Below is a small trained network, with its code and all its weights. Each question gives an input and a class and asks what happens when units are switched off, that is, made to give their printed mean instead of their output.

import numpy as np


def w(rows, s, z=0):
    codes = np.array(rows[::2]) - 128.0
    scale = np.full(codes.shape[1], s)
    scale[-1] = z or s
    return codes * scale


def norm(h):
    return h / np.sqrt((h * h).mean(-1, keepdims=True) + 1e-5)


def f(y):
    return y / 2 * (1 + np.tanh(0.7978845608 * (y + 0.044715 * y**3)))


def log_softmax(a):
    a = a - a.max(-1, keepdims=True)
    return a - np.log(np.exp(a).sum(-1, keepdims=True))


def net(x, mask):
    res = np.array(x, float).reshape(1, 4) / 4 @ E
    u = 0
    for l in range(2):
        y = f(norm(res) @ A[l][:, :-1].T + A[l][:, -1])
        res = res + np.where(mask[u : u + 10], y, B[l][:, -1]) @ B[l][:, :-1]
        u += 10
    return log_softmax(norm(res)[-1] @ U[:, :-1].T + U[:, -1])


A, B = {}, {}
E = w([
[20,179,175,108,229,141,167,137,157,206,161],'x0',
[156,173,117,130,181,166,99,56,2,134,61],'x1',
[148,240,229,103,160,179,44,133,205,56,169],'x2',
[92,127,131,141,112,116,121,135,126,115,117],'x3',
],0.0055)
A[0] = w([
[92,143,73,116,173,99,201,114,171,154,154,119],'L0N0',
[156,158,116,67,67,140,95,137,134,68,166,148],'L0N1',
[148,194,118,125,140,161,86,100,83,119,48,64],'L0N2',
[135,171,190,99,185,134,31,32,97,65,118,2],'L0N3',
[107,213,200,104,114,135,165,94,139,184,183,101],'L0N4',
[160,21,71,109,71,58,137,122,97,122,153,177],'L0N5',
[92,139,147,155,170,127,133,110,55,154,138,116],'L0N6',
[136,173,166,145,95,196,97,139,167,121,195,134],'L0N7',
[138,133,126,151,139,145,152,46,2,147,81,99],'L0N8',
[160,149,191,136,97,135,116,124,97,143,140,34],'L0N9',
],0.0061,0.003)
B[0] = w([
[40,161,94,44,86,162,135,167,168,159,99,167],'L0N0',
[130,106,223,4,146,34,171,59,54,116,195,191],'L0N1',
[107,137,61,164,162,194,47,176,181,128,13,186],'L0N2',
[141,106,132,169,33,238,205,249,82,222,179,206],'L0N3',
[8,69,154,207,203,63,120,124,184,124,116,183],'L0N4',
[154,77,165,152,208,133,12,207,201,178,121,253],'L0N5',
[151,224,194,61,124,118,254,76,142,106,177,157],'L0N6',
[101,34,52,118,153,39,71,38,93,64,93,208],'L0N7',
[128,141,80,138,121,15,108,79,184,19,166,236],'L0N8',
[145,150,169,197,82,100,137,174,120,126,174,123],'L0N9',
],0.0045,0.0061)
A[1] = w([
[187,161,170,198,174,85,64,112,106,60,104,197],'L1N0',
[101,128,63,158,126,83,189,147,128,222,82,225],'L1N1',
[212,91,143,136,42,179,77,236,110,163,126,70],'L1N2',
[123,215,119,31,185,67,177,49,145,129,103,118],'L1N3',
[121,88,37,89,18,102,131,97,188,96,153,144],'L1N4',
[111,161,106,162,149,199,117,176,154,180,97,155],'L1N5',
[197,82,176,120,1,68,119,95,133,115,195,91],'L1N6',
[187,195,148,144,14,229,111,147,33,73,87,3],'L1N7',
[63,160,135,108,105,223,193,200,134,224,144,144],'L1N8',
[79,160,178,77,149,124,110,153,173,138,107,159],'L1N9',
],0.0064,0.0032)
B[1] = w([
[164,172,65,135,130,202,172,128,133,165,56,253],'L1N0',
[127,206,165,135,106,182,146,93,121,86,174,210],'L1N1',
[10,71,209,101,148,52,94,165,157,168,200,219],'L1N2',
[99,61,189,106,87,80,152,145,127,93,179,184],'L1N3',
[155,212,150,135,196,212,124,117,73,137,73,209],'L1N4',
[126,181,120,108,100,128,147,95,120,90,82,166],'L1N5',
[87,181,116,145,85,149,219,79,98,98,152,210],'L1N6',
[81,26,183,101,155,47,95,171,185,185,197,199],'L1N7',
[254,125,1,174,133,178,56,112,46,87,23,199],'L1N8',
[221,85,119,133,92,108,112,153,134,193,136,202],'L1N9',
],0.0073,0.0056)
U = w([
[81,32,201,106,143,80,52,172,215,199,161,222],'0',
[192,173,10,166,161,195,77,102,109,160,2,129],'1',
[101,181,186,78,65,117,254,6,94,78,166,2],'2',
],0.0087,0.00078)

Each question gives the input, the list of numbers given to net, and the class t.
The units are the neurons (one row each of A and B). Each row of codes is followed by its name. A weight is (code - 128) times the scale printed after its matrix; where a second scale follows, it is the last column's (A, B and U).
mask holds one flag per neuron, layer by layer. A switched-off neuron (its flag False) gives its mean, the last column of its row in B, instead of its output. The means were averaged over made-up inputs and are rounded, as every weight is.
A unit's drop is (log p(t) with every unit on - log p(t) with that unit switched off) / (log p(t) with every unit on - log p(t) with every unit switched off).
The circuit of an input: a set's keep is (log p(t) with only the set's units on - log p(t) with every unit switched off) / (log p(t) with every unit on - log p(t) with every unit switched off). Starting from the 12 units with the biggest drops (on a tie, the unit counted first), units are removed one at a time, each time the one whose removal leaves the highest keep (on an exact tie, the one counted first), for as long as the keep stays at least 0.8.
circuit, biggest first: the units of the circuit, biggest drop first
unit that matters most: the unit with the biggest drop
k most important neurons: the k neurons with the biggest drops, biggest first
k most important neurons of layer l: the k neurons of layer l with the biggest drops, biggest first
drop of u: that unit's drop, to one decimal
input [-7,2,4,-3], class 0: unit that matters most : L1N7
input [1,-5,-5,8], class 1: 2 most important neurons : [L1N8; L0N0]
input [0,6,5,5], class 0: 3 most important neurons : [L0N3; L1N7; L1N2]
input [-3,7,5,-6], class 0: circuit, biggest first : [L0N3; L1N7]
input [6,0,-5,-3], class 1: 2 most important neurons of layer 0 : [L0N0; L0N7]
input [1,-6,-7,1], class 1: 3 most important neurons : [L1N8; L0N0; L1N7]
input [8,2,-6,4], class 2: 2 most important neurons of layer 1 : [L1N3; L1N1]
input [8,2,0,-3], class 2: 3 most important neurons : [L0N6; L0N5; L1N3]
input [5,1,6,-4], class 1: 4 most important neurons : [L0N3; L0N8; L1N8; L1N2]
input [-1,8,1,-3], class 0: circuit, biggest first : [L1N7; L0N3]
input [-6,2,8,-3], class 0: 2 most important neurons : [L0N3; L1N7]
input [1,-2,-7,-6], class 1: 3 most important neurons of layer 1 : [L1N8; L1N7; L1N1]
input [3,1,7,-4], class 1: 2 most important neurons : [L0N3; L0N8]
input [-4,-3,1,-5], class 2: unit that matters most : L0N1
input [0,-3,2,6], class 2: 3 most important neurons of layer 0 : [L0N5; L0N2; L0N1]
input [-5,-6,1,6], class 2: 2 most important neurons : [L1N6; L0N1]
input [7,5,-1,7], class 2: 2 most important neurons : [L1N3; L0N6]
input [-7,0,-3,-8], class 0: 3 most important neurons : [L0N5; L1N2; L0N7]
input [-3,7,8,0], class 0: 2 most important neurons : [L0N3; L1N7]
input [5,7,-2,-2], class 2: unit that matters most : L0N8
input [3,-8,0,-8], class 1: 2 most important neurons of layer 0 : [L0N8; L0N0]
input [7,-2,-8,8], class 1: drop of L1N8 : 1.3
input [-3,3,2,2], class 0: drop of L0N3 : 1.3
